Below is a small trained network, with its code and all its weights. Each question gives an input and a target symbol and asks what happens when units are switched off, that is, made to give their printed mean instead of their output.

import numpy as np


def w(rows, s, z=0):
    codes = np.array(rows[::2]) - 128.0
    scale = np.full(codes.shape[1], s)
    scale[-1] = z or s
    return codes * scale


def f(y):
    return np.maximum(y, 0)


def softmax(a):
    e = np.exp(a - a.max(-1, keepdims=True))
    return e / e.sum(-1, keepdims=True)


def log_softmax(a):
    a = a - a.max(-1, keepdims=True)
    return a - np.log(np.exp(a).sum(-1, keepdims=True))


def net(x, mask):
    ids = ['ΓΔΘΠΦαβεζηλμξτψ'.index(c) for c in x.split()]
    T = len(ids)
    res = E[ids] + P[:T]
    u = 0
    for l in range(3):
        q, k, v = (res @ M[l].T for M in (Q, K, V))
        z = softmax(np.where(np.tri(T) > 0, q @ k.T / 4**0.5, -1e9)) @ v
        res = res + np.where(mask[u], z, O[l][:, -1]) @ O[l][:, :-1]
        u += 1
        y = f(res @ A[l][:, :-1].T + A[l][:, -1])
        res = res + np.where(mask[u : u + 8], y, B[l][:, -1]) @ B[l][:, :-1]
        u += 8
    return log_softmax(res[-1] @ U[:, :-1].T + U[:, -1])


Q, K, V, O, A, B = {}, {}, {}, {}, {}, {}
E = w([
[189,178,122,46,143,69,60,87,118],'Γ',
[111,63,112,137,77,184,168,135,144],'Δ',
[87,101,164,246,102,108,85,82,111],'Θ',
[144,187,55,87,129,71,171,112,170],'Π',
[130,97,168,199,190,135,145,27,115],'Φ',
[136,159,134,116,53,101,43,181,193],'α',
[106,154,50,182,137,68,115,117,213],'β',
[134,153,144,87,227,88,167,102,75],'ε',
[186,140,157,132,76,94,58,10,122],'ζ',
[96,184,161,179,124,140,118,176,97],'η',
[137,147,107,39,70,145,124,160,115],'λ',
[43,145,84,92,118,112,226,181,37],'μ',
[149,112,222,105,113,161,75,117,73],'ξ',
[150,59,146,69,166,170,204,145,47],'τ',
[84,219,114,119,159,91,44,120,131],'ψ',
],0.011)
P = w([
[92,136,14,129,154,168,66,121,77],'0',
[67,140,210,111,127,85,146,18,243],'1',
[212,122,113,179,130,115,154,216,143],'2',
[82,185,121,144,68,98,119,123,13],'3',
[60,127,215,96,141,66,154,2,249],'4',
[216,135,123,182,104,96,170,220,127],'5',
],0.0087)
Q[0] = w([
[46,149,129,151,73,112,219,107,87],'L0H0',
[38,85,121,114,84,106,228,109,143],'L0H0',
[179,122,81,149,51,255,155,222,12],'L0H0',
[177,168,11,227,205,116,112,141,80],'L0H0',
],0.006)
K[0] = w([
[140,2,119,79,86,188,91,104,195],'L0H0',
[97,57,69,145,115,213,125,110,184],'L0H0',
[222,82,176,106,57,68,230,179,171],'L0H0',
[82,156,202,115,89,21,207,78,155],'L0H0',
],0.0059)
V[0] = w([
[21,150,169,94,216,178,158,84,164],'L0H0',
[151,121,111,152,161,104,99,164,83],'L0H0',
[166,107,145,101,41,177,116,143,202],'L0H0',
[100,52,98,123,150,253,152,162,172],'L0H0',
],0.0044)
O[0] = w([
[105,159,117,221,250,29,254,190,58,118],'L0H0',
[45,47,92,106,173,137,96,115,134,112],'L0H0',
[152,217,182,97,52,157,138,123,143,147],'L0H0',
[86,239,116,143,149,252,185,108,113,253],'L0H0',
],0.0041,0.0012)
A[0] = w([
[206,2,107,136,95,116,66,124,81,252],'L0N0',
[147,189,147,144,118,149,16,143,74,134],'L0N1',
[151,178,146,124,124,81,104,169,130,143],'L0N2',
[53,127,163,151,92,190,161,67,130,54],'L0N3',
[220,98,136,118,76,139,162,166,136,221],'L0N4',
[161,168,184,131,200,65,104,92,190,57],'L0N5',
[155,156,83,48,154,104,144,157,64,137],'L0N6',
[89,92,118,156,63,194,112,52,66,60],'L0N7',
],0.0073,0.0022)
B[0] = w([
[95,107,154,125,106,245,106,28,161,230],'L0N0',
[131,178,172,108,178,111,23,151,111,209],'L0N1',
[171,125,92,108,100,67,82,165,174,187],'L0N2',
[130,132,67,96,155,95,97,138,206,251],'L0N3',
[174,191,118,156,45,200,188,141,115,248],'L0N4',
[129,50,115,13,79,238,186,148,114,212],'L0N5',
[181,148,87,42,143,112,149,129,61,182],'L0N6',
[98,107,135,127,254,177,109,170,178,226],'L0N7',
],0.0066,0.0033)
Q[1] = w([
[139,160,29,159,97,216,120,188,27],'L1H0',
[129,139,102,114,112,21,153,143,159],'L1H0',
[188,110,90,174,131,153,117,114,168],'L1H0',
[135,80,129,8,92,145,197,129,163],'L1H0',
],0.011)
K[1] = w([
[157,170,254,95,12,74,234,135,121],'L1H0',
[97,123,13,120,152,61,131,190,168],'L1H0',
[179,72,121,165,103,159,151,84,225],'L1H0',
[188,119,14,35,137,249,127,144,101],'L1H0',
],0.0075)
V[1] = w([
[164,30,168,93,106,196,125,71,215],'L1H0',
[107,136,72,200,110,112,123,157,209],'L1H0',
[86,136,152,127,73,156,109,254,59],'L1H0',
[154,114,78,58,89,125,181,117,144],'L1H0',
],0.0084)
O[1] = w([
[62,212,225,100,116,115,159,187,127,165],'L1H0',
[63,77,87,137,2,96,129,135,73,155],'L1H0',
[170,37,121,98,110,222,97,128,220,255],'L1H0',
[99,231,88,125,104,177,140,112,113,167],'L1H0',
],0.008,0.002)
A[1] = w([
[158,140,78,159,87,133,213,254,150,63],'L1N0',
[132,178,139,179,134,100,49,195,137,253],'L1N1',
[181,129,207,242,82,139,169,175,110,188],'L1N2',
[139,195,145,92,54,130,185,214,147,16],'L1N3',
[140,126,191,99,163,66,70,4,68,103],'L1N4',
[78,138,158,117,68,197,147,113,129,225],'L1N5',
[80,126,139,144,205,180,109,163,214,142],'L1N6',
[210,115,143,198,175,155,141,221,30,148],'L1N7',
],0.0065,0.0013)
B[1] = w([
[157,108,108,194,224,89,159,207,203,221],'L1N0',
[37,123,119,59,27,105,98,190,201,171],'L1N1',
[124,187,201,223,96,85,113,43,95,203],'L1N2',
[177,153,107,168,206,152,114,89,253,245],'L1N3',
[109,181,58,214,147,8,162,182,238,178],'L1N4',
[35,105,117,134,178,151,125,77,149,255],'L1N5',
[157,140,200,39,159,90,156,150,52,226],'L1N6',
[84,54,212,104,52,182,199,195,72,171],'L1N7',
],0.0059,0.0063)
Q[2] = w([
[93,127,148,171,152,148,158,197,124],'L2H0',
[117,159,79,164,119,88,130,109,151],'L2H0',
[93,115,160,53,139,106,182,11,138],'L2H0',
[119,175,126,117,64,206,113,125,139],'L2H0',
],0.012)
K[2] = w([
[89,132,184,204,154,138,196,139,219],'L2H0',
[148,193,81,185,103,50,142,134,108],'L2H0',
[52,151,80,115,196,180,80,172,55],'L2H0',
[144,192,141,88,2,220,159,135,126],'L2H0',
],0.0078)
V[2] = w([
[109,165,145,177,95,131,113,84,94],'L2H0',
[129,168,180,92,91,170,2,117,161],'L2H0',
[56,49,191,173,137,143,167,146,117],'L2H0',
[161,113,126,98,157,209,204,170,47],'L2H0',
],0.0065)
O[2] = w([
[133,125,113,143,81,131,156,101,168,16],'L2H0',
[160,60,206,79,119,120,140,87,170,250],'L2H0',
[98,87,97,145,107,145,156,208,176,142],'L2H0',
[120,169,146,173,150,254,90,173,96,69],'L2H0',
],0.0091,0.0018)
A[2] = w([
[116,170,16,155,197,183,133,47,82,93],'L2N0',
[234,154,60,37,109,50,53,190,101,136],'L2N1',
[95,132,60,216,88,132,198,101,138,124],'L2N2',
[200,137,155,63,229,228,34,125,165,74],'L2N3',
[60,56,75,3,123,24,114,42,45,64],'L2N4',
[150,178,152,223,164,131,210,188,123,122],'L2N5',
[77,193,192,133,108,91,166,18,68,254],'L2N6',
[163,254,131,178,112,115,180,14,69,106],'L2N7',
],0.0057,0.0039)
B[2] = w([
[174,207,147,156,75,142,81,182,227,190],'L2N0',
[2,127,161,89,190,210,187,74,134,190],'L2N1',
[110,68,135,106,156,127,134,51,68,216],'L2N2',
[157,158,50,126,51,77,244,100,83,254],'L2N3',
[156,167,221,252,88,211,171,164,119,192],'L2N4',
[143,112,160,122,196,108,94,109,15,201],'L2N5',
[111,139,99,71,73,101,5,94,76,206],'L2N6',
[154,27,133,129,153,153,7,235,85,191],'L2N7',
],0.0068,0.0093)
U = w([
[115,125,196,118,179,137,102,86,37,77],'Γ',
[4,143,111,53,128,194,125,157,157,231],'Δ',
[168,115,148,212,83,101,146,254,155,161],'Θ',
[154,135,118,133,103,148,43,110,141,150],'Π',
[108,149,64,138,168,47,168,115,89,159],'Φ',
[152,125,205,123,64,199,131,127,142,2],'α',
[90,130,100,176,19,128,144,83,75,97],'β',
[179,163,107,142,214,119,97,163,161,139],'ε',
[139,186,133,142,130,76,130,117,183,98],'ζ',
[171,24,49,100,128,164,119,120,111,175],'η',
[132,157,98,76,114,135,148,43,79,114],'λ',
[177,176,65,157,75,134,159,140,183,112],'μ',
[170,122,170,56,215,106,169,180,110,178],'ξ',
[139,182,153,151,117,161,175,141,82,76],'τ',
[143,120,154,217,211,179,143,42,147,69],'ψ',
],0.006,0.004)

Each question gives the input, a string of symbols that net reads in full, and the target symbol t.
The units are the heads (4 rows each of Q, K, V and O) and the neurons (one row each of A and B). Each row of codes is followed by its name. A weight is (code - 128) times the scale printed after its matrix; where a second scale follows, it is the last column's (O, A, B and U).
mask holds one flag per unit, layer by layer, with each layer's heads first. A switched-off unit (its flag False) gives its mean, the last column of its rows in O or B, instead of its output. The means were averaged over made-up inputs and are rounded, as every weight is.
A unit's drop is (log p(t) with every unit on - log p(t) with that unit switched off) / (log p(t) with every unit on - log p(t) with every unit switched off).
The circuit of an input: a set's keep is (log p(t) with only the set's units on - log p(t) with every unit switched off) / (log p(t) with every unit on - log p(t) with every unit switched off). Starting from the 12 units with the biggest drops (on a tie, the unit counted first), units are removed one at a time, each time the one whose removal leaves the highest keep (on an exact tie, the one counted first), for as long as the keep stays at least 0.8.
circuit, biggest first: the units of the circuit, biggest drop first
top k neurons: the k neurons with the biggest drops, biggest first
top k neurons in layer l: the k neurons of layer l with the biggest drops, biggest first
input ξ η Δ Φ, target Φ: circuit, biggest first => (L1N4, L1H0, L2H0, L0N4)
input β Π ψ Δ Δ η, target Θ: circuit, biggest first => (L1N7, L1N0, L2N1, L0N0)
input β Φ η ψ ζ, target β: circuit, biggest first => (L1H0, L2N4, L2H0)
input η Δ Π, target ε: top neuron => (L1N0)
input Φ Γ Δ Δ Π, target Φ: circuit, biggest first => (L1H0, L2H0, L0H0)
input η η ψ ξ ζ, target η: circuit, biggest first => (L1H0, L0N5)
input η Δ α Δ Δ, target η: circuit, biggest first => (L1H0, L0N1)
input β τ η Δ Δ, target β: circuit, biggest first => (L1H0, L2N4, L2H0)
input Π β ξ μ, target μ: top 2 neurons => (L2N0, L0N6)
input Δ λ ζ, target Π: top 2 neurons in layer 0 => (L0N4, L0N7)
input Δ Δ λ η ξ τ, target τ: top 2 neurons in layer 0 => (L0N4, L0N6)
input Δ η ξ, target α: top 3 neurons in layer 0 => (L0N4, L0N0, L0N3)
input ε Φ ξ ξ η, target ε: top 2 neurons in layer 2 => (L2N0, L2N7)
input λ η Δ Δ Δ, target λ: top 2 neurons => (L2N3, L0N6)
input λ Δ Δ Φ β, target λ: top 3 neurons => (L2N3, L0N6, L0N5)
input Δ η Δ Δ Γ, target Δ: top neuron => (L0N5)
input Θ Δ β ζ ξ, target Θ: top 2 neurons => (L2N4, L1N4)
input Π Π μ α, target α: top 3 neurons => (L1N0, L2N4, L1N1)
input Δ Δ Δ μ, target μ: top 2 neurons => (L2N0, L2N3)
input Δ Δ Δ ψ, target ψ: top 2 neurons in layer 2 => (L2N4, L2N1)
input Δ ξ Δ Γ, target Γ: top 3 neurons in layer 2 => (L2N1, L2N4, L2N7)
input Π β ξ Δ Π, target Π: top neuron => (L2N7)
input Θ τ Γ, target λ: top 2 neurons => (L2N3, L0N5)
input β Δ ξ ξ, target ξ: top 2 neurons => (L0N1, L1N6)
input ζ ζ α Δ ξ Δ, target ζ: top 4 neurons in layer 1 => (L1N3, L1N1, L1N0, L1N5)
input Δ Δ Θ β ξ Δ, target ψ: top 2 neurons in layer 1 => (L1N0, L1N3)
input Δ ξ Δ Δ Π Γ, target λ: top 3 neurons => (L2N3, L0N6, L0N0)
